Below are the code and all the weights of a small trained network. Each question names an input and a class and asks about switching units off, where a switched-off unit gives its printed mean instead of its output.

import numpy as np


def w(rows, s, z=0):
    codes = np.array(rows[::2]) - 128.0
    scale = np.full(codes.shape[1], s)
    scale[-1] = z or s
    return codes * scale


def norm(h):
    return h / np.sqrt((h * h).mean(-1, keepdims=True) + 1e-5)


def f(y):
    return np.maximum(y, 0)


def log_softmax(a):
    a = a - a.max(-1, keepdims=True)
    return a - np.log(np.exp(a).sum(-1, keepdims=True))


def net(x, mask):
    res = np.array(x, float).reshape(1, 2) / 4 @ E
    u = 0
    for l in range(3):
        y = f(norm(res) @ A[l][:, :-1].T + A[l][:, -1])
        res = res + np.where(mask[u : u + 12], y, B[l][:, -1]) @ B[l][:, :-1]
        u += 12
    return log_softmax(norm(res)[-1] @ U[:, :-1].T + U[:, -1])


A, B = {}, {}
E = w([
[39,190,88,254,22],'x0',
[94,84,104,94,31],'x1',
],0.0091)
A[0] = w([
[64,216,227,145,109,200],'L0N1',
[157,100,155,91,158,65],'L0N2',
[148,128,136,167,77,123],'L0N3',
[107,156,119,163,158,66],'L0N4',
[127,127,189,61,254,162],'L0N5',
[232,206,234,71,72,5],'L0N6',
[20,153,101,158,77,126],'L0N7',
[176,169,84,105,122,41],'L0N8',
[246,149,199,167,222,125],'L0N9',
[172,120,194,161,156,98],'L0N10',
[50,186,130,154,72,95],'L0N11',
[55,32,77,76,70,127],'L0N12',
],0.009,0.0022)
B[0] = w([
[101,35,112,204,73,187],'L0N1',
[241,146,190,149,246,181],'L0N2',
[113,200,158,102,210,161],'L0N3',
[144,131,141,179,59,154],'L0N4',
[69,146,55,154,204,254],'L0N5',
[129,158,117,55,158,159],'L0N6',
[125,76,112,116,214,215],'L0N7',
[180,185,59,59,148,129],'L0N8',
[119,161,237,170,73,240],'L0N9',
[97,93,144,147,108,166],'L0N10',
[66,72,90,105,184,202],'L0N11',
[194,139,163,2,79,208],'L0N12',
],0.0069,0.0086)
A[1] = w([
[104,68,105,96,87,79],'L1N1',
[129,125,179,78,181,160],'L1N2',
[108,46,189,121,58,253],'L1N3',
[90,120,78,146,108,147],'L1N4',
[122,101,116,108,72,107],'L1N5',
[157,191,140,76,192,241],'L1N6',
[147,90,131,112,73,185],'L1N7',
[162,127,69,120,83,105],'L1N8',
[117,123,138,151,7,53],'L1N9',
[109,116,137,50,147,170],'L1N10',
[129,106,68,112,51,107],'L1N11',
[66,133,138,199,159,133],'L1N12',
],0.012,0.0025)
B[1] = w([
[171,108,130,172,148,183],'L1N1',
[162,198,106,177,91,238],'L1N2',
[154,143,223,175,205,200],'L1N3',
[110,107,115,73,162,182],'L1N4',
[254,128,144,137,93,160],'L1N5',
[114,191,51,102,87,255],'L1N6',
[151,208,214,228,114,164],'L1N7',
[193,178,156,188,83,142],'L1N8',
[148,184,127,216,220,155],'L1N9',
[98,52,104,239,76,215],'L1N10',
[171,91,49,106,204,167],'L1N11',
[133,234,42,64,112,237],'L1N12',
],0.0056,0.0084)
A[2] = w([
[5,112,161,169,146,134],'L2N1',
[48,120,81,95,149,121],'L2N2',
[163,181,122,148,130,140],'L2N3',
[84,121,83,96,181,60],'L2N4',
[165,174,180,126,52,93],'L2N5',
[133,94,62,163,120,169],'L2N6',
[80,141,207,175,76,143],'L2N7',
[99,145,166,137,225,82],'L2N8',
[149,79,125,102,188,252],'L2N9',
[113,119,133,113,114,113],'L2N10',
[101,172,175,120,97,122],'L2N11',
[81,140,196,57,135,61],'L2N12',
],0.013,0.0038)
B[2] = w([
[120,109,120,82,31,236],'L2N1',
[88,183,76,1,35,202],'L2N2',
[132,47,196,100,129,251],'L2N3',
[48,125,115,139,42,201],'L2N4',
[123,114,193,85,88,183],'L2N5',
[162,97,97,90,182,224],'L2N6',
[119,91,115,166,67,161],'L2N7',
[64,141,194,106,134,254],'L2N8',
[82,177,118,197,116,243],'L2N9',
[92,129,136,108,169,128],'L2N10',
[160,108,120,226,161,152],'L2N11',
[133,91,120,129,214,128],'L2N12',
],0.0082,0.0063)
U = w([
[93,221,194,127,213,190],'0',
[98,64,160,69,129,2],'1',
[174,20,72,218,163,137],'2',
[98,59,158,78,138,18],'3',
[6,111,22,85,33,165],'4',
[233,78,234,76,30,138],'5',
[225,165,33,56,167,112],'6',
[66,142,221,224,40,126],'7',
],0.015,0.0092)

Each question gives the input, the list of numbers given to net, and the class t.
The units are the neurons (one row each of A and B). Each row of codes is followed by its name. A weight is (code - 128) times the scale printed after its matrix; where a second scale follows, it is the last column's (A, B and U).
mask holds one flag per neuron, layer by layer. A switched-off neuron (its flag False) gives its mean, the last column of its row in B, instead of its output. The means were averaged over made-up inputs and are rounded, as every weight is.
A unit's drop is (log p(t) with every unit on - log p(t) with that unit switched off) / (log p(t) with every unit on - log p(t) with every unit switched off).
The circuit of an input: a set's keep is (log p(t) with only the set's units on - log p(t) with every unit switched off) / (log p(t) with every unit on - log p(t) with every unit switched off). Starting from the 12 units with the biggest drops (on a tie, the unit counted first), units are removed one at a time, each time the one whose removal leaves the highest keep (on an exact tie, the one counted first), for as long as the keep stays at least 0.8.
circuit, biggest first: the units of the circuit, biggest drop first
top k neurons: the k neurons with the biggest drops, biggest first
k most important neurons of layer l: the k neurons of layer l with the biggest drops, biggest first
drop when u is switched off: that unit's drop, to one decimal
input [-4,1], class 0: top 2 neurons	L0N2, L0N5
input [-1,0], class 0: circuit, biggest first	L0N2
input [-8,4], class 6: circuit, biggest first	L1N6, L1N2, L0N5
input [-5,1], class 0: top 2 neurons	L0N2, L0N5
input [6,8], class 2: top 4 neurons	L0N5, L0N12, L1N5, L0N9
input [0,0], class 0: 3 most important neurons of layer 0	L0N11, L0N7, L0N2
input [-6,5], class 6: top 3 neurons	L0N9, L0N5, L0N11
input [1,8], class 5: top 3 neurons	L0N12, L0N5, L1N7
input [5,7], class 2: 3 most important neurons of layer 0	L0N5, L0N12, L0N9
input [-1,-8], class 7: top 2 neurons	L0N9, L0N7
input [-8,3], class 0: top 2 neurons	L0N2, L1N12
input [4,5], class 2: 3 most important neurons of layer 1	L1N5, L1N1, L1N3
input [1,4], class 2: top 2 neurons	L1N10, L0N5
input [0,3], class 5: circuit, biggest first	L0N12
input [-8,8], class 6: top 3 neurons	L0N9, L2N3, L0N5
input [-6,2], class 0: top 3 neurons	L0N2, L0N5, L1N12
input [1,6], class 5: top 4 neurons	L0N12, L0N5, L1N7, L0N1
input [1,2], class 2: 2 most important neurons of layer 1	L1N10, L1N12
input [-1,-7], class 7: 4 most important neurons of layer 0	L0N9, L0N7, L0N10, L0N11
input [-8,7], class 6: most important neuron of layer 0	L0N9
input [5,8], class 2: drop when L0N9 is switched off	0.2
input [1,-7], class 7: drop when L0N9 is switched off	0.5
